Below is a small trained network, with its code and all its weights. Each question gives an input and a target symbol and asks what happens when units are switched off, that is, made to give their printed mean instead of their output.

import numpy as np


def w(rows, s, z=0):
    codes = np.array(rows[::2]) - 128.0
    scale = np.full(codes.shape[1], s)
    scale[-1] = z or s
    return codes * scale


def f(y):
    return y / 2 * (1 + np.tanh(0.7978845608 * (y + 0.044715 * y**3)))


def softmax(a):
    e = np.exp(a - a.max(-1, keepdims=True))
    return e / e.sum(-1, keepdims=True)


def log_softmax(a):
    a = a - a.max(-1, keepdims=True)
    return a - np.log(np.exp(a).sum(-1, keepdims=True))


def net(x, mask):
    ids = ['Ψγδεζηξτφ'.index(c) for c in x.split()]
    T = len(ids)
    res = E[ids] + P[:T]
    r = res
    for j in range(2):
        rows = slice(2 * j, 2 * j + 2)
        q, k, v = (r @ M[0][rows].T for M in (Q, K, V))
        z = softmax(np.where(np.tri(T) > 0, q @ k.T / 2**0.5, -1e9)) @ v
        o = O[0][rows]
        res = res + np.where(mask[j], z, o[:, -1]) @ o[:, :-1]
    y = f(res @ A[0][:, :-1].T + A[0][:, -1])
    res = res + np.where(mask[2:6], y, B[0][:, -1]) @ B[0][:, :-1]
    return log_softmax(res[-1] @ U[:, :-1].T + U[:, -1])


Q, K, V, O, A, B = {}, {}, {}, {}, {}, {}
E = w([
[42,91,75,160],'Ψ',
[135,101,169,100],'γ',
[64,59,177,167],'δ',
[150,179,145,183],'ε',
[187,153,187,114],'ζ',
[173,133,195,135],'η',
[105,156,72,140],'ξ',
[247,244,125,101],'τ',
[109,117,114,112],'φ',
],0.015)
P = w([
[122,117,109,110],'0',
[227,89,113,185],'1',
[122,150,153,126],'2',
[62,141,42,44],'3',
[117,156,194,154],'4',
[251,78,153,216],'5',
[103,177,164,131],'6',
],0.013)
Q[0] = w([
[103,99,69,18],'h1',
[104,138,113,98],'h1',
[97,128,162,143],'h2',
[46,184,169,2],'h2',
],0.014)
K[0] = w([
[224,1,27,175],'h1',
[197,146,229,192],'h1',
[107,212,230,196],'h2',
[182,76,181,240],'h2',
],0.0091)
V[0] = w([
[9,32,48,177],'h1',
[113,92,238,229],'h1',
[105,232,91,228],'h2',
[178,214,134,77],'h2',
],0.012)
O[0] = w([
[35,87,104,158,2],'h1',
[188,60,199,215,137],'h1',
[121,249,147,216,134],'h2',
[240,190,127,85,170],'h2',
],0.012,0.0059)
A[0] = w([
[199,102,54,131,136],'n1',
[128,151,132,67,218],'n2',
[251,121,197,145,83],'n3',
[126,75,161,168,251],'n4',
],0.011,0.0034)
B[0] = w([
[46,55,214,117,164],'n1',
[216,58,65,156,161],'n2',
[104,120,112,166,254],'n3',
[132,254,189,40,159],'n4',
],0.0099,0.027)
U = w([
[36,99,132,189,74],'Ψ',
[122,43,174,46,102],'γ',
[116,173,217,79,141],'δ',
[104,158,160,232,128],'ε',
[116,3,139,221,17],'ζ',
[97,49,208,198,38],'η',
[98,167,36,135,165],'ξ',
[189,146,111,111,182],'τ',
[98,84,74,98,255],'φ',
],0.007,0.0041)

Each question gives the input, a string of symbols that net reads in full, and the target symbol t.
The units are the heads (2 rows each of Q, K, V and O) and the neurons (one row each of A and B). Each row of codes is followed by its name. A weight is (code - 128) times the scale printed after its matrix; where a second scale follows, it is the last column's (O, A, B and U).
mask holds one flag per unit, heads first, then neurons. A switched-off unit (its flag False) gives its mean, the last column of its rows in O or B, instead of its output. The means were averaged over made-up inputs and are rounded, as every weight is.
A unit's drop is (log p(t) with every unit on - log p(t) with that unit switched off) / (log p(t) with every unit on - log p(t) with every unit switched off).
The circuit of an input: a set's keep is (log p(t) with only the set's units on - log p(t) with every unit switched off) / (log p(t) with every unit on - log p(t) with every unit switched off). Starting from all 6 units, units are removed one at a time, each time the one whose removal leaves the highest keep (on an exact tie, the one counted first), for as long as the keep stays at least 0.8.
units of the circuit, in order: the units of the circuit, biggest drop first
unit that matters most: the unit with the biggest drop
k most important neurons: the k neurons with the biggest drops, biggest first
input φ ξ τ γ, target ξ: units of the circuit, in order -> [n1, h1]
input ε φ η, target ε: units of the circuit, in order -> [n3, h1, h2, n1]
input ε γ Ψ ξ, target γ: units of the circuit, in order -> [h2, n3]
input ζ ε φ τ, target ε: most important neuron -> [n3]
input γ ε τ ξ, target ε: units of the circuit, in order -> [h2, h1]
input ε τ ξ γ, target τ: units of the circuit, in order -> [n2, h1]
input φ γ τ τ ζ, target τ: units of the circuit, in order -> [h1, n2]
input ε ε γ γ, target ε: units of the circuit, in order -> [h2, h1]
input ξ δ ε ξ, target δ: units of the circuit, in order -> [n4, h1, n3, n2]
input ε τ δ γ δ δ, target γ: units of the circuit, in order -> [h2, n4]
input φ δ φ γ ζ γ, target γ: units of the circuit, in order -> [h2, n3, h1]
input η δ ε η ζ, target ε: 2 most important neurons -> [n3, n1]
input ξ γ δ φ ζ τ, target φ: units of the circuit, in order -> [h1, h2]
input ξ Ψ γ τ, target Ψ: most important neuron -> [n2]
input φ ξ ξ, target ξ: 2 most important neurons -> [n1, n3]
input Ψ ζ τ δ φ γ, target δ: units of the circuit, in order -> [n4, n2, h2]
input η γ ε δ Ψ γ, target δ: 3 most important neurons -> [n4, n3, n2]
input γ φ η γ τ δ δ, target δ: 2 most important neurons -> [n4, n2]
input Ψ η φ ξ, target η: units of the circuit, in order -> [h1, n1]
input ζ ε γ η η ξ, target η: unit that matters most -> n1
input γ δ ζ τ η ε ζ, target ε: units of the circuit, in order -> [h2, n3, h1]
input ζ η τ γ τ ξ, target γ: 2 most important neurons -> [n1, n3]
input Ψ γ ε δ τ δ, target δ: 2 most important neurons -> [n4, n3]
input φ ζ ζ, target ζ: 3 most important neurons -> [n4, n3, n2]
input τ δ γ ζ, target δ: 2 most important neurons -> [n4, n3]
input δ ζ Ψ Ψ, target ζ: 2 most important neurons -> [n4, n1]
input Ψ γ ζ Ψ γ γ, target Ψ: unit that matters most -> h1
